Below is a small trained network, with its code and all its weights. Each question gives an input and a class and asks what happens when units are switched off, that is, made to give their printed mean instead of their output.

import numpy as np


def w(rows, s, z=0):
    codes = np.array(rows[::2]) - 128.0
    scale = np.full(codes.shape[1], s)
    scale[-1] = z or s
    return codes * scale


def f(y):
    return y / 2 * (1 + np.tanh(0.7978845608 * (y + 0.044715 * y**3)))


def log_softmax(a):
    a = a - a.max(-1, keepdims=True)
    return a - np.log(np.exp(a).sum(-1, keepdims=True))


def net(x, mask):
    res = np.array(x, float).reshape(1, 8) / 4 @ E
    y = f(res @ A[0][:, :-1].T + A[0][:, -1])
    res = res + np.where(mask, y, B[0][:, -1]) @ B[0][:, :-1]
    return log_softmax(res[-1] @ U[:, :-1].T + U[:, -1])


A, B = {}, {}
E = w([
[128,124,137,134,134,129,128,126,127,126,125],'x0',
[130,128,119,130,124,121,125,132,117,134,128],'x1',
[125,126,122,121,126,128,134,124,132,127,126],'x2',
[196,190,114,22,169,95,129,83,37,43,120],'x3',
[130,128,130,136,130,127,120,132,122,128,128],'x4',
[130,132,110,124,122,126,125,133,125,135,127],'x5',
[54,230,109,119,254,131,110,101,112,161,152],'x6',
[56,187,193,90,73,137,82,184,71,81,28],'x7',
],0.0088)
A[0] = w([
[109,181,98,143,254,144,130,112,148,192,179,144],'n0',
[104,123,178,117,3,138,110,152,95,78,75,140],'n1',
[25,207,148,120,135,141,112,157,106,122,94,87],'n2',
[34,103,136,188,101,130,118,159,179,191,132,254],'n3',
[239,143,121,81,152,127,137,105,81,64,137,161],'n4',
[111,223,122,71,207,119,102,118,85,85,118,107],'n5',
[202,74,103,143,150,121,147,105,162,148,188,234],'n6',
[202,104,125,139,68,137,125,144,148,101,99,227],'n7',
[167,63,142,169,51,143,145,136,200,178,150,201],'n8',
],0.016,0.0086)
B[0] = w([
[37,81,88,135,172,89,142,94,170,140,175,231],'n0',
[100,89,91,134,161,95,168,226,129,63,146,224],'n1',
[160,195,175,111,81,185,82,108,131,143,67,205],'n2',
[23,92,127,142,80,196,117,157,139,164,78,252],'n3',
[231,136,136,118,129,103,118,95,179,100,155,238],'n4',
[88,218,130,135,175,128,139,129,52,134,127,230],'n5',
[171,135,140,133,121,132,121,42,69,178,185,240],'n6',
[213,106,149,124,108,134,143,160,98,85,120,214],'n7',
[141,144,140,133,130,147,159,136,4,151,131,245],'n8',
],0.021,0.02)
U = w([
[127,192,177,128,137,174,141,109,19,170,117,254],'0',
[92,64,118,143,87,152,156,221,143,98,74,75],'1',
[33,51,76,158,122,129,111,81,166,192,146,68],'2',
[57,180,169,109,90,192,21,131,203,169,24,47],'3',
[253,109,170,98,81,96,108,72,144,123,163,53],'4',
[164,145,115,80,165,52,131,192,179,28,108,149],'5',
[124,154,81,110,207,43,132,78,187,136,177,126],'6',
],0.0065,0.0025)

Each question gives the input, the list of numbers given to net, and the class t.
The units are the neurons (one row each of A and B). Each row of codes is followed by its name. A weight is (code - 128) times the scale printed after its matrix; where a second scale follows, it is the last column's (A, B and U).
mask holds one flag per neuron, in row order. A switched-off neuron (its flag False) gives its mean, the last column of its row in B, instead of its output. The means were averaged over made-up inputs and are rounded, as every weight is.
A unit's drop is (log p(t) with every unit on - log p(t) with that unit switched off) / (log p(t) with every unit on - log p(t) with every unit switched off).
The circuit of an input: a set's keep is (log p(t) with only the set's units on - log p(t) with every unit switched off) / (log p(t) with every unit on - log p(t) with every unit switched off). Starting from all 9 units, units are removed one at a time, each time the one whose removal leaves the highest keep (on an exact tie, the one counted first), for as long as the keep stays at least 0.8.
circuit, biggest first: the units of the circuit, biggest drop first
most important unit: the unit with the biggest drop
top k neurons: the k neurons with the biggest drops, biggest first
drop when u is switched off: that unit's drop, to one decimal
input [-4,-5,1,8,-4,-3,-1,-5], class 4: circuit, biggest first : (n4)
input [2,0,7,2,1,-1,-6,3], class 5: circuit, biggest first : (n3 n1)
input [3,2,8,1,0,-4,8,-2], class 6: circuit, biggest first : (n0 n3)
input [-1,-7,-1,1,8,2,8,-8], class 6: circuit, biggest first : (n3 n0)
input [-1,3,-7,1,-1,-4,-1,-1], class 4: top 2 neurons : (n5 n3)
input [-2,3,3,-7,6,-4,6,1], class 3: top 2 neurons : (n2 n3)
input [8,0,1,1,-6,-5,-7,8], class 5: top 2 neurons : (n3 n1)
input [1,6,1,7,-6,6,0,0], class 4: top 2 neurons : (n4 n0)
input [-2,-3,0,1,-8,-8,-7,-3], class 4: top 3 neurons : (n5 n3 n7)
input [-5,0,6,4,-2,0,8,0], class 6: top 3 neurons : (n0 n8 n3)
input [-3,-4,0,0,-8,4,-1,8], class 1: top 2 neurons : (n1 n4)
input [-8,-4,-8,2,-4,-6,-6,8], class 5: top 2 neurons : (n3 n1)
input [8,1,2,2,7,1,1,-1], class 6: top 2 neurons : (n8 n3)
input [-3,-5,7,-5,2,4,3,-8], class 2: circuit, biggest first : (n0)
input [-4,8,5,2,-5,2,-7,4], class 5: circuit, biggest first : (n3 n1)
input [1,-5,2,-1,-8,4,-3,1], class 1: circuit, biggest first : (n5 n6)
input [0,6,-1,-6,-2,-1,-1,6], class 1: drop when n1 is switched off : 0.6
input [-2,-7,1,-3,8,1,6,0], class 2: drop when n0 is switched off : 1.1
input [-2,7,-3,-6,-4,-1,2,-7], class 2: drop when n0 is switched off : 1.1
input [6,6,7,7,-3,-2,-6,7], class 5: drop when n1 is switched off : 0.1
input [2,-6,6,6,-4,-3,-6,0], class 4: most important unit : n4
